j507: -.13, .08, .08, -.27, .02, .34, .03, .25, -.03, .13, .15, -.13, .04, .23, -.22, .09, -.03, -.08, .36, .10, -.04, .02, -.02, .00, -.01, -.32, -.03, .11, .10, -.20, .14, .06, .03, -.19, -.07, -.17, .00, -.08, -.08, -.02, -.07, -.15, .06
j228: -.44, -.11, .09, -.27, .08, .41, .03, .09, .10, .21, -.01, .26, .04, -.29, .02, -.20, .23, -.10, .04, -.39, .08, .05, .25, -.06, -.34, -.14, .14, .11, .10, .03, -.09, .06, .04, -.13, .02, -.27, .45, .04, .06, -.32, -.08, .14, .12
j327: -.25, -.29, -.80, -.32, .23, -.02, -.02, .09, -.03, -.10, -.62, .25, .24, -.12, .02, .02, .32, -.08, -.51, -.15, .83, .05, .35, .01, .10, .13, -.03, .02, .18, -.05, .06, .30, .13, -.45, -.07, -.20, .06, -.08, .06, -.04, -.26, .33, .12
perm: .35, .83, -.08, -.80, .06, .13, .33, -.03, -.20, -.03, -.32, -.26, .09, .24, -.07, -.62, -.25, .18, -.10, .12, .10, .02, .13, .05, -.15, -.05, .23, -.29, -.51, .25, -.08, .30, -.02, .32, -.45, -.04, -.02, .02, .01, -.12, .02, .06, .06
j327
howmany j507: .10
2

j977: -.17, .10, .13, .15, -.05, .09, -.02, .11, .07, .05, -.02
j731: .06, -.15, .13, .06, .43, .13, .58, .06, .13, .41, .05
j283: .06, -.15, -.05, -.17, .11, .10, .13, .13, .10, .31, .11
j636: .07, -.05, .15, -.02, .13, .07, -.17, .10, .05, .08, .11
j804: .06, -.08, -.05, -.17, .15, .10, .39, .23, .03, .16, .11
j806: .02, -.15, -.05, -.19, .11, .12, .39, .13, .06, .37, .13
j917: .06, -.15, -.05, -.14, .22, .10, .13, .13, .03, .14, .02
j927: .06, -.02, -.05, -.17, .15, .10, .08, .13, -.02, .05, .11
perm: .11, .05, -.02, .13, .08, .10, .15, -.17, -.05, -.02, .06
j927
howmany j731: .07
0
howmany j731: .05
1
perm: .15, .08, -.05, .13, .07, .05, .10, -.02, .07, -.17, .11
j636
howmany j283: .13
2
howmany j731: .13
3
howmany j283: .11
2

j994: -.01, -.01, .01, -.01, .14
j623: .01, .02, -.01, .00, -.01
j838: .39, .07, -.05, -.01, -.11
j628: .00, .02, -.01, .00, -.08
j153: -.01, -.11, .06, -.05, .39
j182: .00, .01, -.01, .00, -.02
j68: .03, -.01, .00, -.01, .00
j858: -.04, -.21, .10, -.09, .75
howmany j838: -.11
1
perm: .00, -.08, .00, .02, -.01
j628
howmany j994: -.01
3
howmany j68: .00
2
perm: -.11, -.05, -.01, .06, .39
j153

j400: -.60, .68, -.50, .68, -.49, .59, -.14, -.49, .68
j820: .05, .12, .72, -.46, .29, -.53, .20, .40, -.04
j617: -.24, -.24, .60, -.24, -.44, -.53, .13, .54, -.24
j533: -.60, -.60, .23, -.09, .28, .28, .23, -.15, .28
j965: -.10, .31, .53, -.52, -.34, -.49, -.32, .37, .05
j953: -.51, .01, .62, -.48, -.39, -.51, .58, .58, -.51
j233: -.04, .28, .71, -.53, -.26, -.64, .29, .31, .05
j719: -.01, .05, -.04, .07, -.01, .07, -.13, .00, .07
j964: -.01, .07, -.01, .05, .06, -.04, .07, .00, -.13
j845: .07, -.08, -.32, -.26, -.13, -.24, -.01, -.01, -.02
howmany j400: -.49
2
howmany j533: .28
3
howmany j845: .00
0
howmany j953: .58
2
howmany j617: -.24
4
perm: .07, .00, -.13, .07, -.01, .07, -.04, .05, -.01
j719
howmany j533: -.15
1

j281: -.13, -.12, -.08, -.07, -.12, -.25, -.10, -.22, -.25, -.19, -.04, -.04, -.19, -.12, -.21, -.11, -.10, .06
j880: -.27, .03, .02, -.25, -.08, -.05, -.12, -.01, -.14, -.10, -.07, -.22, -.12, -.08, -.25, -.09, -.13, .05
j145: -.13, -.12, -.08, -.07, -.12, -.25, -.10, -.22, -.25, -.27, .03, -.09, -.15, -.01, -.08, .05, .02, -.05
j493: -.04, -.22, -.01, -.16, -.08, -.14, -.29, -.26, -.24, -.18, -.18, -.14, -.06, -.08, -.07, -.04, -.10, -.08
perm: -.26, -.06, -.14, -.22, -.24, -.08, -.14, -.18, -.29, -.16, -.01, -.18, -.08, -.04, -.07, -.08, -.10, -.04
j493
howmany j880: -.06
0
howmany j880: -.27
1
perm: -.22, -.25, -.27, .03, -.09, -.15, -.01, -.08, .05, .02, -.05, -.13, -.12, -.08, -.07, -.12, -.25, -.10
j145

j703: .22, .03, -.36, -.17, -.08, -.28, -.13, -.08, .03, -.10, -.33, .38, .02, -.02, -.07, -.27, .00, .29, -.25, -.08, -.39, .05, .18, -.20, .27, -.24, .31, .25, -.02, -.01, .02, .33, -.13, -.24, -.23, -.22, .16, .35, .05, -.20, -.17, .12, .30, .00, -.08
j650: -.07, .14, .20, .02, -.26, -.23, -.27, .00, .21, .07, .16, -.39, .04, .30, -.30, .47, -.06, .33, .38, .33, .08, .01, .41, .02, .29, .20, .12, .06, -.21, -.25, -.33, .31, -.21, .13, -.02, .01, .24, .02, .02, -.29, -.13, .04, -.42, .10, .01
j476: -.29, .02, .29, .31, .13, .21, .33, .04, .01, .02, -.21, -.25, .14, .00, -.06, .33, .02, -.39, .24, .06, .38, .02, -.42, .06, -.21, .47, -.23, -.26, .01, -.07, .01, .20, .16, .41, -.13, -.02, -.30, .10, .08, .20, .30, -.27, -.33, .12, .04
j242: .05, .06, .42, -.03, -.10, .36, -.05, -.07, -.03, .06, -.16, -.42, -.03, .01, .12, .41, .04, .08, .38, -.07, .46, .02, -.06, .23, -.31, -.02, -.30, -.29, .11, .02, -.03, .10, -.05, .13, -.03, -.05, .18, .14, .03, -.03, -.10, -.05, -.04, -.03, .13
j621: -.24, -.12, -.12, .27, .12, -.13, .28, .13, .04, -.05, -.04, .28, .17, -.01, -.12, -.20, .27, -.32, -.19, .14, -.22, .12, -.22, -.07, .22, .21, .22, .22, -.05, -.16, .05, .06, .14, .21, -.06, .01, -.39, .01, -.06, .25, .27, -.26, -.30, .08, -.16
j44: .31, -.01, -.15, -.28, -.11, -.11, -.34, -.03, -.06, -.03, -.07, .19, -.13, -.02, .03, -.18, -.05, .37, -.16, -.10, -.23, -.09, .34, -.14, .19, -.38, .14, .21, .02, .03, -.02, .03, -.16, -.33, -.05, -.02, .42, .09, .00, -.29, -.36, .24, .42, -.09, -.05
j910: -.04, .22, -.30, -.19, .12, -.24, -.16, .12, .14, .01, .28, -.20, -.32, .22, -.22, -.05, .27, -.39, -.04, -.12, -.06, -.06, -.16, .08, .21, -.22, -.05, .28, -.01, .17, .06, -.26, .01, -.13, .24, .22, .13, .22, -.12, .05, .07, -.12, .25, -.07, .14
j142: .25, .07, .27, -.27, -.10, .17, -.18, -.08, -.04, .05, -.77, -.18, -.16, .02, .04, .21, .05, .29, .33, -.08, .36, -.10, .02, -.08, -.37, -.08, -.34, -.28, .08, .09, -.03, .57, -.15, -.13, -.38, -.52, .36, .60, .15, -.42, -.27, .09, .15, -.16, .14
perm: -.24, .13, -.13, .04, -.12, .14, -.01, -.22, -.07, -.39, .14, -.06, -.32, .22, .25, -.05, .12, -.20, .27, -.12, .21, .12, .01, .27, .28, .08, .22, .05, .01, .28, .22, .17, -.05, -.06, .27, -.26, -.30, -.12, -.19, .21, -.16, -.16, -.04, -.22, .06
j621
perm: -.12, .27, -.06, .21, -.22, -.13, .06, -.06, .22, .12, -.01, .22, -.12, -.30, .12, -.20, -.07, -.16, .25, .28, .01, -.32, .28, .22, -.12, .14, .01, .21, -.26, .17, .14, -.19, .13, .27, .05, -.24, -.22, -.16, -.04, .04, -.39, .08, -.05, -.05, .27
j621
howmany j650: .01
3
howmany j621: .26
0
perm: .08, .20, .30, -.27, -.33, .12, .04, -.29, .02, .29, .31, .13, .21, .33, .04, .01, .02, -.21, -.25, .14, .00, -.06, .33, .02, -.39, .24, .06, .38, .02, -.42, .06, -.21, .47, -.23, -.26, .01, -.07, .01, .20, .16, .41, -.13, -.02, -.30, .10
j476

